arr = [ -8   7 -35   3   1  -8  35  28   7]
arr[0] => -8
arr[1] => 7
arr[7] => 28

B = 5980  7986  8968  3598  5818  5435  3026  6511  6350  6604  4794  4939
B[0]	5980
B[-8]	5818
B[6]	3026
B[-7]	5435
B[7]	6511

a = [[3, 7, 5, 6, 3, 4, 7, 4, 5, 3], [5, 6, 3, 5, 3, 5, 3, 3, 6, 4], [5, 5, 5, 6, 4, 6, 7, 7, 8, 4], [4, 4, 3, 4, 3, 4, 5, 5, 5, 6], [4, 4, 5, 3, 3, 5, 3, 6, 4, 4], [4, 5, 5, 2, 5, 3, 6, 2, 6, 4], [7, 6, 4, 4, 2, 3, 6, 5, 4, 6], [5, 5, 4, 9, 4, 5, 7, 7, 5, 2], [5, 3, 5, 7, 3, 4, 4, 3, 4, 4], [4, 4, 5, 0, 6, 3, 2, 5, 4, 7], [7, 7, 8, 4, 5, 6, 5, 5, 2, 4], [6, 2, 8, 6, 4, 5, 6, 3, 6, 5]]
a[-12][-10] -> 3
a[-4] -> [5, 3, 5, 7, 3, 4, 4, 3, 4, 4]
a[:, 6] -> [7, 3, 7, 5, 3, 6, 6, 7, 4, 2, 5, 6]
a[7] -> [5, 5, 4, 9, 4, 5, 7, 7, 5, 2]
a[-1][0] -> 6
a[:, -7] -> [6, 5, 6, 4, 3, 2, 4, 9, 7, 0, 4, 6]
a[:, -10] -> [3, 5, 5, 4, 4, 4, 7, 5, 5, 4, 7, 6]
a[10][-7] -> 4
a[-5][1] -> 5
a[1][-4] -> 3
a[-9] -> [4, 4, 3, 4, 3, 4, 5, 5, 5, 6]
a[8][4] -> 3
a[2][-4] -> 7
a[-9][-5] -> 4
a[-10][7] -> 7
a[0][8] -> 5
a[-3][1] -> 4
a[-6][-10] -> 7
a[:, -9] -> [7, 6, 5, 4, 4, 5, 6, 5, 3, 4, 7, 2]
a[0][1] -> 7
a[:, -5] -> [4, 5, 6, 4, 5, 3, 3, 5, 4, 3, 6, 5]
a[-6][-8] -> 4
a[:, 8] -> [5, 6, 8, 5, 4, 6, 4, 5, 4, 4, 2, 6]
a[8][9] -> 4
a[-9][-4] -> 5
a[:, -3] -> [4, 3, 7, 5, 6, 2, 5, 7, 3, 5, 5, 3]
a[-6][-1] -> 6
a[-11][-1] -> 4
a[:, 4] -> [3, 3, 4, 3, 3, 5, 2, 4, 3, 6, 5, 4]
a[-1][-1] -> 5
a[-9][9] -> 6
a[9] -> [4, 4, 5, 0, 6, 3, 2, 5, 4, 7]
a[-12][3] -> 6
a[-7] -> [4, 5, 5, 2, 5, 3, 6, 2, 6, 4]
a[-1][2] -> 8

data =
array([[ 310,  264,  -94, -435, -489,  186, -177,  -18, -111],
       [ -60,  373,  465,  100,  166,  187, -106,  639, -967],
       [ 120,  164, -193,   -6, -395,  732,   -1,  172,  104],
       [-154,  421,  110,   37,  267,  221, -240,  430, -896],
       [ 134,   62,  -76, -169, -552,  406,  -77,   59, -108],
       [ 131,  297, -243, -275, -392,  318,   99,  203, -307],
       [ -54,  359,  322,  127,  103,  320, -287,  607, -953],
       [  33,  173, -139,  -25, -443,  616, -184,   56,  -58]])
Rows and columns are counted from 0.
(0, 0) = 310
(5, 1) = 297
(2, 6) = -1
(1, 4) = 166
(3, 8) = -896
(4, 4) = -552
(5, 4) = -392
(4, 3) = -169
(5, 3) = -275
(7, 7) = 56
(3, 4) = 267
(6, 5) = 320
(3, 3) = 37
(1, 8) = -967
(5, 6) = 99
(2, 7) = 172
(4, 6) = -77
(4, 7) = 59
(4, 8) = -108
(7, 5) = 616
(2, 2) = -193
(0, 2) = -94
(0, 5) = 186
(1, 6) = -106
(1, 0) = -60
(4, 5) = 406
(3, 7) = 430
(0, 1) = 264
(0, 7) = -18
(7, 8) = -58
(3, 1) = 421

grid = [[178, 171, 178, 97, 80, 87, 155, 95, 186, 149, 78, 181], [184, 158, 50, 208, 98, 84, 72, 206, 78, 73, 95, 93], [86, 55, 170, 94, 203, 69, 124, 96, 78, 162, 177, 64]]
grid[-3][-12] = 178
grid[:, -12] = [178, 184, 86]
grid[-2][6] = 72
grid[-2] = [184, 158, 50, 208, 98, 84, 72, 206, 78, 73, 95, 93]
grid[2][10] = 177
grid[0][8] = 186
grid[-1][-9] = 94
grid[-3][-7] = 87
grid[0][4] = 80
grid[1][9] = 73
grid[2] = [86, 55, 170, 94, 203, 69, 124, 96, 78, 162, 177, 64]
grid[-3][9] = 149
grid[0] = [178, 171, 178, 97, 80, 87, 155, 95, 186, 149, 78, 181]
grid[1][8] = 78
grid[:, -11] = [171, 158, 55]
grid[-3][-10] = 178
grid[-1][-1] = 64
grid[:, -1] = [181, 93, 64]

A =
48  57  59  68  68  11  63  85  61  57  61  62  32  46
49  60  61  59  62  45  61  60  61  60  61  62  60  55
40  62  62  54  59  51  63  45  61  62  60  60  76  57
54  58  60  65  64  32  61  76  61  58  61  64  43  53
66  60  60  63  61  61  61  66  60  60  61  58  55  62
72  61  62  62  60  77  60  60  60  61  61  58  63  66
85  62  59  65  59  89  59  65  60  61  61  61  59  70
60  59  60  63  64  48  63  69  61  59  61  66  51  57
56  63  62  56  60  69  61  50  61  62  60  62  73  63
81  61  60  65  59  84  57  64  60  61  61  59  59  69
78  62  61  62  61  88  58  58  60  62  61  57  65  69
52  60  61  60  61  50  63  60  61  61  61  63  61  57
43  62  62  54  58  55  61  46  60  62  60  59  75  58
55  61  61  58  60  60  63  55  60  61  61  63  67  60
Rows and columns are counted from 0.
row 0 col 0 => 48
row 3 col 5 => 32
row 10 col 4 => 61
row 0 col 9 => 57
row 10 col 10 => 61
row 7 col 6 => 63
row 1 col 2 => 61
row 9 col 11 => 59
row 2 col 4 => 59
row 2 col 7 => 45
row 1 col 6 => 61
row 7 col 5 => 48
row 0 col 11 => 62
row 8 col 9 => 62
row 1 col 0 => 49
row 12 col 7 => 46
row 1 col 8 => 61
row 1 col 10 => 61
row 4 col 2 => 60
row 12 col 9 => 62
row 5 col 8 => 60
row 4 col 0 => 66
row 12 col 5 => 55
row 8 col 12 => 73
row 1 col 3 => 59
row 9 col 5 => 84
row 10 col 13 => 69
row 4 col 12 => 55
row 11 col 12 => 61
row 3 col 13 => 53
row 5 col 7 => 60
row 0 col 3 => 68
row 6 col 0 => 85
row 7 col 9 => 59
row 0 col 2 => 59
row 9 col 4 => 59

X = array([-5.27, -6.51,  5.97,  5.07, -3.41,  4.72])
X[0] => -5.27
X[3] => 5.07
X[2] => 5.97
X[4] => -3.41
